Each row was made from one path, in order. Every step used is in the known rows, and no mark comes twice. Write each row's path.
Known rows:
E, D, L, J, W, S: [  10   46   74 -273  328   45  -94  188  180  203  455  -84  150  113
 -116   95 -133  104  185 -101  147  -95 -115    4 -103  -51  133   25
 -236  276 -109  -87   32   -3 -246   37 -319    5  105  302 -245   15
 -153 -159  244 -164 -255    2]
X, S, C, H, T, J, Y, N: [ -43  333 -490  229  448   95   42 -176 -348  343   -5  -28    3  285
  117  -64  243  -83  186  263  137  162  176  -68   47 -242 -144  -58
   44   90  -76  -28   80 -257  226  153  267  -89   69  -93  210  -81
 -149  203 -173 -327 -160  242]
J, W, S, C, H, T, Y, N, Z: [  11  221 -166   23  379 -326  254 -345 -206  490  204   83  159   85
   64   38  181 -121 -125  231  247   99  207   82 -257   24 -177   23
  -47   -1 -138  -92  257 -421   41  302  -20  -72  220   18  185  147
 -385  181  -84 -451  -55  127]
J, W, T, Y, N, L, Z, E: [  94 -329 -108 -115  301  -62  368 -266  -64  312  239 -315  147  209
  -78  193  122   65 -188   49  164   13  -24 -212  138  434 -127  107
  -93   56 -189  -67   13  -49 -155  172 -296 -245  288    2 -139  267
 -330  134  108 -189  192  -52]
H, W, T, J, Y: [  26   27  -77   16  610  294   -6   21 -202  561  293 -217 -117  233
  -83 -130 -200  -13   49  313   89   14  292 -235   98 -325  -42  -63
 -136  246 -278  -24  -70   35  -23   37  288  -52  268    4 -124  154
 -262  121  138 -253 -153  227]
S, C, H, T, Y, J: [-139  469 -323  -39  452   -8  -59  -26 -230  341   46  -69  129  107
    2  -97  -22  -48  123  302  118  210  308 -242  -57 -339 -178 -227
 -143    5    7  -22   99 -348  148  178  -21   56  251  194    7 -160
 -107   51   -3 -255 -155  382]
T, Y, N, D: [  -9 -198 -121  -66  155 -123  255 -322   24  153   63 -238   88  150
   45  172   26   11  -32   22  281  -43   13  -64  136  372  -88 -231
   -9  150  -67  -42    2   46 -273  166  -58 -152   75 -116   -4    5
 -261   62 -104 -193   82  168]
Z, E, D, L, Y, J, T: [-118 -178  181 -301  541  301 -245  226  -44  112  273 -382   66  250
 -159   60  -56  283  325  145  -34  -61 -157 -391  297   31   39   61
 -202  242 -172   35  -43   66  -69  129 -516 -107  197  215 -365  -49
    0  -49  122   19 -254    5]
E, D, L, Z: [  71 -118 -126 -237  126  111   -8   66  197   14  256  -36  -26  254
  -69   82  -78   37  148 -299  362 -115 -300   92   64  147  -14  -30
   43  283 -221  -77  152  -49  -95   -6 -200   -2   60   79 -254   60
   28 -127  209   24  -11  -89]
Z, L, Y, J, T, W, S: [-101 -193  284 -166  718  102 -266   60  -45  521  376 -263  112  197
  -66  173  -22  161   47  105    7 -140   64 -455   66 -253   -7  -19
 -157  375 -203   68 -125  121  -62  188 -274 -180  246  169 -265  180
 -222  -73  208 -167 -339  200]
H, T, W, S, X, E: [ -77  243   16  -75  285   51   -8  190 -157  331  328  156  -60  118
  195   89 -197  -11    7  212    6   15  142  -25  -33 -641  121 -159
   70   77 -263 -280  -12  -80  -44  -97  174   91 -206  -24   87  231
 -103  167   86 -224  -85  -40]
L, J, W, H, S, X, E: [-269  394   56 -100  176  -56   75  329  -84   65  413   92   10   83
  -42  136  -22  159  178  281 -168  -36  178 -136  -36 -500  146   -2
 -111  -63 -180 -262  -35  -37 -273    4 -199  -63 -250  284 -140  -72
  -34  262  141 -276 -314  -37]
Y, J, T, W, S, C, H: [-103  398  -24 -130  541  -54   27  -89 -188  467  373  148  129  138
  -91   39  141 -103   80  272   75   24  338 -130 -283 -575  -37 -108
 -308   61 -161  -13  124 -178   73  131   21  -39  144  241    2   77
 -203   16   33 -246 -349  356]
E, D, Z, L, Y: [  -4 -266    7 -311  306  172 -243  126   38   44  163 -245  -67  281
   -7   59  -20  220  295 -169  225  -45 -347  -32  248  148   11  130
   93  243 -199  -65  -17   14  -27  158 -410  -97  110   58 -305   57
   -7 -112  140   -7  -96 -122]
X, E, D, Z, L, J: [ -63  -54 -119 -428  130  217 -221  284   75 -107  224 -323  -33  230
  -27  129 -100  206  325   -3  198   15 -281   62  167    6  151  -27
   30  253 -195 -133  -46   92  -95  -12 -550  -27 -134  238 -411 -110
   69 -122  122  109  -62  -76]
N, Z, D, L, Y, J, T, W, H: [ -78 -214  320 -340  680   42 -223  -22 -124  397  415 -328   30  193
 -101  144   26  267   50   75   38 -262   -1 -339  326   19 -113   90
 -130  307 -370  153   75  124   16  207 -407 -236  527  220 -400   -4
 -215   42   48  -29 -243  180]
W, T, J, Y, N, L: [  91 -259  -70  117  409   57   73 -176  -85  436   69 -486   52  201
  -90  -18   -5   21  -26  106  139   23   77 -370  211  267 -131  -63
   47  264 -193    3 -206  165 -146  149   88 -212  176 -212  -99  100
 -344  109   24 -296  -30  145]
J, W, H, T, Y, N: [ -21   98  -83   11  434 -120  189 -177 -119  432  272  -94   85   98
   52   69  -65   92 -123  221   53  -97  314 -147  144   11  -46   51
 -125   15  -89 -101  -50 -135   66  279   33 -180  339  -16   85   17
 -404  112   64 -419 -157  114]
J, W, T, Y, N, D, L: [ 100 -208  -99  -67  430 -108  192 -239  103  390  219 -317   83  129
   10   79  -28   31 -177   36  198 -178   -6 -130  204  277 -114   -9
   20  184 -191  -25   14   37 -253  156  -96 -162  300   26  -43  121
 -385   98  -28 -261  -39   65]
Z, D, L, X, E: [  17 -129   43 -254   34  -20   -5  216  -13   10  240 -134 -265  264
  139  213   12  152  128 -221  234  -33 -286   65  342  -59 -171   58
   27  202 -253  -81 -113   14 -114 -129 -145  166 -173   37 -305  -34
  248   58   13   29   66 -115]
X, E, D, Z, L: [   9 -121  -93 -394   96  150 -106  196   67 -115  181 -232 -157  235
   18   93 -120  159  219  -87  251   -1 -282  173  151  -13  106   32
  133  185 -309 -134  -44   73  -52  -71 -366  -23 -180   56 -290    6
   89  -43   41   47  -54 -216]
C, H, W, J, T, Y: [ -95  143 -223   10  649  202   24 -107 -226  554  208 -140 -168  275
 -179   -2  -78   -1   29  328  124  138  467 -139   -2 -365 -139   -6
 -197  118 -274    0    5 -158   -9  123  165  -98  330  139  -66  175
 -180   46   20 -258 -275  289]
J, W, H, T, Y: [ -92  201   21  -82  442  -43   46   -7 -157  388  313  -30  -12   55
  -31    7 -166   88 -104  233   23  -71  311 -161   68 -241 -111   48
 -181  -12 -132  -73  -64 -145   55  201   17  -97  404  134    6  -23
 -282  114   87 -356 -240   75]
W, S, C, H, T, J, Y: [ -73  333  -98   52  482   82  -54   15 -293  505  176   29  -41  145
   13 -171  -20 -114   62  323  205  163  181 -106 -186 -435 -173  -38
  -97  132 -128  -89   96 -332  157  139  273  110  173   74   66   93
 -202  138  -27 -380 -235  210]
W, S, X, C, H, T, Y: [ -81  435 -254  -34  383 -131  -28   61 -236  321  194  108   91   15
  136  -70  -62 -194   42   53  -25  259  140  -84 -165 -501 -220 -169
   60  -90  -20 -226   56 -382   -3  159  173  112   18   13  321   56
 -131   75  -15 -256 -274  135]
H, T, W, J, Y, N, L, Z, D, E: [ 173 -469 -188 -144  429  151  136 -227 -174  488  218 -377  -50  370
   16   62   56  100  -64   15  274    1  -61 -172  320  354  -79   78
  -12  312 -308  -28  219  -78  -23   23 -126 -169  377  -75 -236  406
 -367   -6   39   -2  365  159]
C, H, W, J, T: [ -89  222 -266   -4  509  161   51 -145 -168  498  249   15 -162  357
 -186   -5  -25   53   65  278  152  141  390  -12  -31 -398  -95   -8
 -235  151 -310  -33   99 -100   10    7  216  -15  229  224  -93  216
 -131   55  121 -182 -262  228]
N, Y, J, T, W: [ -58  -63   29 -115  536   54 -135  -87 -129  366  245 -201  141  189
 -182  221   74  119  113  215   20  -92  268 -496  111 -185    4 -169
 -172  111 -182   90 -170  173  -58  154 -227 -298  169   41 -246  -71
 -122   75   50  -99 -221  234]
J, W, S, X, C, H: [   6  427 -263  -94  272 -279  140  -42  -84  164  352  332  114   93
   -5   52  175  -83   82  -55   27  155   66  103 -280 -510 -136    7
 -118 -117  -82 -136   61 -200 -154  -30   40   11  -98  157  190   18
  -68  109   38 -230 -363    0]
C, H, W, T, Y, N, L: [  12   28 -305   26  450 -104  274 -356 -131  570  135 -330  112  242
   29   81  -81  -23 -113   41  124  163  342  -58  153  113 -140  -42
   28   60 -230  -70   72 -158  -66  287  153  -97  300  -24   78  289
 -408  140   71 -306  -20  223]
S, C, H, W, J, T, Y, N, D, Z: [  17   11 -393  -77  538  -10  251 -380 -278  469  119 -188  -80  297
    5  -15  176  -79   97  326  299  146  251   26   12    9 -131  -29
  -79   86 -245  -67  314 -330  -25  211   73 -164  313   65   16  176
 -448   84 -210 -195  -93  319]
Z, L, J, Y, N: [ -60 -147  -36  -24  333   50 -112  -76   84  167  125 -359  129  227
   -3  224   69  167  122   16  230 -160 -108 -314  280  266  -47   26
  -54  299   67  -10 -163   43 -255  213 -296 -206   89   73 -301  -99
 -236 -155  136 -152  -15  234]
H, W, S, E, D, L, J, Y, N, Z: [  45 -222  163 -255  433  -25   73   55   95  267  408 -366  153  195
   46  119 -205   59  241   20  210 -123  -34   10   97  265  193    0
    9  317 -245  -70  252  -58 -388  115 -280 -114  -30  -62 -211  192
 -337    8   85 -135  -67   79]
S, E, D, Z: [   9  -12  -44 -382  116   91   41  177   57 -118  227  -63 -118  198
  -36  -42  -86   58  332   -3  207   30  -67  161   70  -32  170  -51
    5   -8 -241 -150   77   63 -114  -73 -249  -20 -191  -92 -154   62
   98   29   25  -20  -45  -98]
L, Y, J, W: [ -57   -6  -11  -75  426   12  -75   -6  -41  232  241 -113  135  227
 -153  115  101  259  173  125   18    2  117 -348   68 -119  -24  -61
 -276  199  -64  115  -99  142 -115  103 -321 -172  226  191 -300 -128
  -27  103  187 -192 -248  141]
T, Y, J, W, H, S: [-148  176  135 -119  442 -119  152  106  -87  341  375 -139  123   25
 -164   21 -119   61    5  184 -102  -12  397 -342 -146 -224   19  -97
 -267   10 -174  -28  -23  -55 -162  162 -130 -151  204  149 -127  -23
 -182  127  104 -388 -326  223]
L, J, Y, N: [ -69  -23  -23   37  241   63   -4 -103  -22  161  160 -217  126  209
  -40  181  118  100  166  117  146 -101   49 -283  168  172  -10  -72
 -160  208  100  -44 -114   50 -231  267 -167 -195   78   -2 -210 -129
 -200  -47   97 -194  -30  284]
W, T, J, Y, N, L, Z, E: [ 107 -420  -73  -38  332  143  235 -186 -134  354  162 -459   77  313
 -107   62   77   61  -72  124  220   59 -119 -336  215  428 -138   28
  -22  252 -255  -33  -14   60  -86   87 -101 -195  207 -106 -234  257
 -291  132   87 -119  206   26]
W, T, J, Y, N, D: [  71 -221 -113   14  396  116  163 -232  -63  428  130 -366   19  219
  -39  -68    7    5  -70  302  195  -45   49 -199  180  216  -87 -164
  -28  288 -214  -15  -56  195 -119   86  144 -152  159 -106  -39  114
 -338  188  -56 -215   -5  187]
S, X, C, H, T, W, J, Y, N, L: [ 113   78 -557  147  563 -147   41 -183 -201  518   79 -147  125  227
   72    0  108  -63   65   45   54  133  179 -223  178 -181 -196  -30
  173   86 -185  -49   10 -213  -64   33  190 -171  192 -147  247  114
 -340   74 -112 -200 -133  248]
S, X, C, H, T, J, Y, N, Z, L: [  79   26 -485   28  543 -149  -67 -157 -129  327   30 -263  106  215
   81  -66  165  -37   58  102  208  130 -101 -169  177   64 -288  -24
  298  188 -216   14   42 -192   18   22  -56 -141   58  -89   81  -43
 -242   68 -114 -123  -65  137]
Z, D, L, N: [ 123 -157  -67 -151  184   -1  -20  -30  130   12  126 -201 -102  238
   57  112   42  112  124 -291  274 -170 -289   64  304  240 -156  140
  -64  325 -220  -69   40   40 -113  -18 -105   73  182    1 -277   87
  -36  -90  165  -70   59   85]
Z, L, X, C: [  60  -41 -197 -129  114 -279  -28   63    0   74  243   16    5  209
   55  154  115  -23  189 -364  194    5 -283  -69  142  -93 -353  -26
   12  170  -84  -32 -130 -104 -159  -43  -84   86 -100   35  -52 -142
   80 -148   99   31 -106   34]

Write each row's path:
[ 105 -417  -51 -212  133 -154  135   22   25   77  137 -384  -38  232
   94  250   47   81   91  -74  273  -44 -266   73  288  408 -129   44
  217  238 -328  -20 -156    0 -143   52 -369 -139 -239 -207 -139  -38
   11   29 -104  -43  140 -158] -> T, Y, N, Z, L, X, E, D
[  36 -228 -111   75  534   34  146 -308 -178  505  171 -284  -45  247
 -132   95    4  -15    6  267  200   13  311 -216   45  178  -94 -101
  -75  261 -292    2   41  -42 -192  162   32 -277  249 -145  -94  159
 -382   18  -19 -257  -35  248] -> H, W, J, T, Y, N, Z
[ 120 -184   76 -209  658   10 -137   38    6  339  345 -384  194  212
 -144  154  -55  184  205   38  -48 -331   43 -321  340   16    2  177
 -127  266 -401   57  -45  117   73  203 -256 -283  379   37 -247  -24
 -285   -3  135  -75 -389  122] -> E, D, L, N, Y, J, T, W, H
[ -77 -215  136 -170  262  -29   16  197  176   54  253 -394   87  151
  -56   58  -40   37  308    4  153 -173 -123 -116  133  403  164  -29
  168  225 -238  -98  175    1 -441  152 -452 -149 -205 -135 -223   86
  -91   73   -1 -149  -28   60] -> H, S, E, D, L, J, Y, N, Z
[ -36   34   81 -406  518  148 -241  188  -37  264  449  -81   50  102
  -16   55   54  -51  298   76  179 -160 -138  -30  -90 -237  139   80
 -141  216 -154 -157   78 -169  -25  168 -390 -104  116  261 -190   86
 -316 -291  113  -57 -230  143] -> E, D, Z, L, J, T, W, S, C
[  67   22 -364 -432  400 -125  -68  302  -88  164  230 -227  -97  197
  158 -116  -21  -77  266 -107  131  207 -139  137  230 -152 -225   87
  207  -42 -258  -93   64 -333  171   40 -279  120  -30  -30   93   46
  121  -10  -88   78 -129  -30] -> S, E, D, Z, L, X, C, H, T, Y
[-108  -93  223 -499  386  175 -219  326  105   63  376 -316  -35  139
  -67   19  -99   89  282  106  115  -26 -151  -50   20  -41  182   39
  -81  177 -187 -174    8   62 -167   66 -532  -63 -128  178 -298  162
  -98 -141  160    5 -240  -41] -> W, S, E, D, Z, L, J, T
[ -33   24 -214 -438  323  128 -122  269   92 -143  297 -200    6  240
  -34   99   64  185  401  -37   88    9 -167  110  117  -83  203   84
  -48   83 -189  -36   23  115 -163 -142 -597 -171 -131  219 -255  -71
   84  -32   67   55 -176 -108] -> X, S, E, D, Z, L, J, W
[ 187 -134   76 -228  317 -115  118  183  260   67  373 -103    2  162
  -15   39  -97   63  192 -149  154 -202 -159  207   32   23   99  243
  -90  231 -352 -103   87   55 -227 -114 -197   16  -53  -60 -107  247
  -90   47  180 -221 -237 -163] -> J, W, S, E, D, L, N
[ -95 -238   85 -387  467  306 -355  291  -50   39  196 -515  -89  263
  -76   72    3  296  311  177  -12    2 -181 -254  270  -59   95   36
   25  302 -270   17 -144  192   51  145 -653 -206   15  153 -435  -71
   56   33   74   76 -322  -91] -> X, E, D, Z, L, Y, J, T
[   7  330 -323  -95  137 -103   30  116 -124   12  182  211  -65  317
   93   64  208  -68  386 -287  181   83 -233  252   65 -306 -236  110
   31   16 -181  -58  144 -353   48  -17   55  137 -145  111   88 -141
  210   -9  -78  -40 -182  -48] -> E, D, L, X, S, C, H
[  86  180 -580  157  321 -311  266 -225 -281  411   88  -19   77  349
  111   59  415  -35  143  -13  138  298   90   24   70  -56 -298   32
    0   69 -205   39   60 -274  163   -7  131  -36   42    3  195  -28
 -137  219  -98 -260  -55   80] -> Y, N, L, X, S, C, H, T, J, W
[ 189 -277  -93 -273  419  -13   19   46   73   52  221 -393  261  273
 -162  187   23  307  280  -18   72  -95 -213 -233  282  303   27  216
 -232  203 -287   59    0   74 -125  -43 -529 -156  202  119 -399  -44
  -66   34  153  -19  -77  -69] -> Z, E, D, L, N, Y, J, W
[ 172 -348  -78 -211  341 -118  175   34    8  308  279 -368  -37  200
   39  140   73   78  -62  130  132  -91 -135   63  257  260 -114  189
  130  178 -410  -27 -188   40  -61   55 -362 -187  -75  -88  -80   80
 -107  155  -35 -134   38 -216] -> J, W, T, Y, N, Z, L, X, E, D
[ -86 -124  122 -190  579   73  -34  416   78  270  444 -205  -70  169
 -117  -86 -200  209  321   75    5 -153   18 -109  161 -157  186  180
   60  163 -449  -59   37   60 -125   -1 -252  -85  -11   21 -161  125
   -9  257   74 -340 -471 -168] -> T, J, W, H, S, E, D, L, Y
[ -39  -53   79 -368  495  -29  152  359  165  182  473 -267   79   78
 -129  -25 -228   67  126   12   36 -121  119 -165  -23  -42  162   11
  -44   87 -354  -37  188  -85 -169   12 -426 -149   72  107 -233  104
  -54  134  131 -202 -309  -10] -> T, Y, J, W, H, S, E, D, L, Z
[   6   95 -239  163  102 -333  245 -248 -290  121    7  -32   28  327
  131  223  464  -61  195 -203  139  137  -63  -33  146   47 -394  129
   50  -29  -48   29    1 -295 -104  216  100 -134  -69 -137  134  -98
  -66  168 -200 -193  -50   91] -> J, Y, N, L, X, S, C, H
